Here is a tiny trained network, its code and every weight. The questions are about switching its units off for an input and a target symbol, where a switched-off unit gives its printed mean instead of its output.

import numpy as np


def w(rows, s, z=0):
    codes = np.array(rows[::2]) - 128.0
    scale = np.full(codes.shape[1], s)
    scale[-1] = z or s
    return codes * scale


def f(y):
    return np.maximum(y, 0)


def softmax(a):
    e = np.exp(a - a.max(-1, keepdims=True))
    return e / e.sum(-1, keepdims=True)


def log_softmax(a):
    a = a - a.max(-1, keepdims=True)
    return a - np.log(np.exp(a).sum(-1, keepdims=True))


def net(x, mask):
    ids = ['ΘΛΦαβεμξπτψ'.index(c) for c in x.split()]
    T = len(ids)
    res = E[ids] + P[:T]
    r = res
    for j in range(2):
        rows = slice(3 * j, 3 * j + 3)
        q, k, v = (r @ M[0][rows].T for M in (Q, K, V))
        z = softmax(np.where(np.tri(T) > 0, q @ k.T / 3**0.5, -1e9)) @ v
        o = O[0][rows]
        res = res + np.where(mask[j], z, o[:, -1]) @ o[:, :-1]
    y = f(res @ A[0][:, :-1].T + A[0][:, -1])
    res = res + np.where(mask[2:6], y, B[0][:, -1]) @ B[0][:, :-1]
    return log_softmax(res[-1] @ U[:, :-1].T + U[:, -1])


Q, K, V, O, A, B = {}, {}, {}, {}, {}, {}
E = w([
[119,97,223,116,84,210,119],'Θ',
[69,136,209,229,115,121,137],'Λ',
[96,125,25,201,201,135,186],'Φ',
[72,133,212,122,174,136,78],'α',
[124,182,54,182,170,106,44],'β',
[143,138,207,135,118,150,42],'ε',
[41,124,45,116,180,190,166],'μ',
[81,85,107,70,182,66,158],'ξ',
[147,127,126,31,128,145,24],'π',
[49,234,180,33,68,7,243],'τ',
[78,204,82,171,64,166,18],'ψ',
],0.018)
P = w([
[129,129,152,120,110,116,140],'0',
[148,47,134,122,90,120,128],'1',
[125,171,175,105,121,147,126],'2',
[125,39,91,149,75,123,109],'3',
[136,188,181,88,124,155,147],'4',
[103,35,82,160,72,120,94],'5',
[141,208,178,77,120,152,164],'6',
[105,26,80,172,76,127,82],'7',
[120,227,158,68,105,144,188],'8',
[103,8,76,175,75,129,63],'9',
[115,180,151,78,130,145,168],'10',
],0.013)
Q[0] = w([
[97,143,123,115,137,106,132],'h0',
[140,144,142,117,140,154,125],'h0',
[124,99,108,86,112,182,147],'h0',
[127,5,79,160,51,102,106],'h1',
[151,211,147,112,155,140,151],'h1',
[109,105,132,112,112,138,115],'h1',
],0.021)
K[0] = w([
[102,115,92,121,99,108,150],'h0',
[140,86,138,147,138,118,125],'h0',
[99,103,112,140,170,173,116],'h0',
[166,250,149,97,130,121,196],'h1',
[105,59,121,166,158,143,86],'h1',
[113,155,129,122,131,129,146],'h1',
],0.018)
V[0] = w([
[152,162,50,117,81,141,181],'h0',
[171,168,90,180,161,206,90],'h0',
[95,122,96,102,16,119,160],'h0',
[55,90,122,159,249,173,237],'h1',
[89,122,185,90,15,236,149],'h1',
[88,66,70,17,211,129,130],'h1',
],0.011)
O[0] = w([
[193,110,153,181,127,130,39,174],'h0',
[144,227,160,120,121,176,213,33],'h0',
[171,114,126,118,191,130,72,254],'h0',
[75,189,92,254,212,80,224,191],'h1',
[158,147,157,37,162,123,247,208],'h1',
[151,62,5,157,78,131,197,192],'h1',
],0.01,0.0061)
A[0] = w([
[125,180,98,188,162,115,139,110],'n0',
[124,99,43,207,104,138,147,103],'n1',
[119,99,127,154,144,254,167,253],'n2',
[160,182,78,118,146,112,70,127],'n3',
],0.0087,0.0052)
B[0] = w([
[83,96,229,224,112,210,158,212],'n0',
[192,238,220,94,113,100,123,249],'n1',
[99,150,41,151,71,49,160,196],'n2',
[185,150,20,94,174,191,254,162],'n3',
],0.0071,0.02)
U = w([
[134,117,142,104,155,121,139,3],'Θ',
[63,136,157,130,183,147,78,115],'Λ',
[119,104,174,175,135,155,72,87],'Φ',
[34,149,72,112,134,113,105,246],'α',
[75,172,107,143,93,128,35,241],'β',
[117,148,154,119,103,119,84,111],'ε',
[139,114,134,149,126,116,132,184],'μ',
[135,205,120,115,77,2,52,32],'ξ',
[141,105,135,132,68,136,118,92],'π',
[156,136,122,139,157,131,89,107],'τ',
[159,150,159,124,115,147,86,70],'ψ',
],0.0086,0.0032)

Each question gives the input, a string of symbols that net reads in full, and the target symbol t.
The units are the heads (3 rows each of Q, K, V and O) and the neurons (one row each of A and B). Each row of codes is followed by its name. A weight is (code - 128) times the scale printed after its matrix; where a second scale follows, it is the last column's (O, A, B and U).
mask holds one flag per unit, heads first, then neurons. A switched-off unit (its flag False) gives its mean, the last column of its rows in O or B, instead of its output. The means were averaged over made-up inputs and are rounded, as every weight is.
A unit's drop is (log p(t) with every unit on - log p(t) with that unit switched off) / (log p(t) with every unit on - log p(t) with every unit switched off).
The circuit of an input: a set's keep is (log p(t) with only the set's units on - log p(t) with every unit switched off) / (log p(t) with every unit on - log p(t) with every unit switched off). Starting from all 6 units, units are removed one at a time, each time the one whose removal leaves the highest keep (on an exact tie, the one counted first), for as long as the keep stays at least 0.8.
circuit, biggest first: the units of the circuit, biggest drop first
most important unit: the unit with the biggest drop
top k neurons: the k neurons with the biggest drops, biggest first
heads that matter: for each layer, one digit per head in row order, 1 if its drop is at least 0.15 and else 0, layers parted by /
drop of u: that unit's drop, to one decimal
input μ π α ψ ε π β, target π: circuit, biggest first : [h1]
input μ ψ α ε Λ Λ Θ, target Λ: circuit, biggest first : [h1 n1]
input μ μ μ μ Θ π, target Θ: heads that matter : 01
input Λ β τ μ ξ μ μ ξ β, target τ: circuit, biggest first : [n3 h0]
input Φ β μ Λ π μ α ψ, target α: circuit, biggest first : [n1 h1 h0]
input Φ β τ α μ, target α: heads that matter : 00
input β Λ β ε τ ε μ Θ ξ, target Θ: heads that matter : 01
input τ Λ μ π β μ β β Λ, target Φ: heads that matter : 10
input π μ Λ μ μ β μ β ε α β, target α: circuit, biggest first : [n1 h0]
input π Λ β μ α, target μ: top 2 neurons : [n0 n1]
input τ ε ψ β τ α π, target α: circuit, biggest first : [n1 h0]
input μ μ Θ τ Φ, target μ: top 2 neurons : [n0 n2]
input ξ μ π Φ β, target Φ: top 2 neurons : [n0 n2]
input μ Λ μ ψ Θ Λ ξ μ Θ Φ, target Θ: most important unit : h1
input α ξ μ Λ μ β μ μ, target μ: top 2 neurons : [n0 n1]
input β π ξ ξ β μ β Θ, target β: circuit, biggest first : [h1 n0]
input Θ β μ τ Θ β Λ μ β, target τ: top 2 neurons : [n3 n1]
input μ ξ μ, target ξ: top 2 neurons : [n1 n2]
input ψ Λ ξ, target Λ: top 3 neurons : [n1 n2 n3]
input ε ξ τ μ α α τ μ μ β Λ, target β: circuit, biggest first : [h1]
input ψ Θ Φ μ Λ Λ Φ μ π, target μ: circuit, biggest first : [h1 n0]
input Φ ξ μ ξ ξ β π, target β: top 2 neurons : [n1 n0]
input π Θ μ, target Θ: drop of h1 : 1.6
input μ μ ψ Θ, target ψ: drop of n0 : 0.1
input ξ Λ α Θ, target α: drop of h1 : 0.0
input μ μ Λ, target μ: drop of h1 : 1.1
input ε ψ μ μ β, target μ: top neuron : [n0]
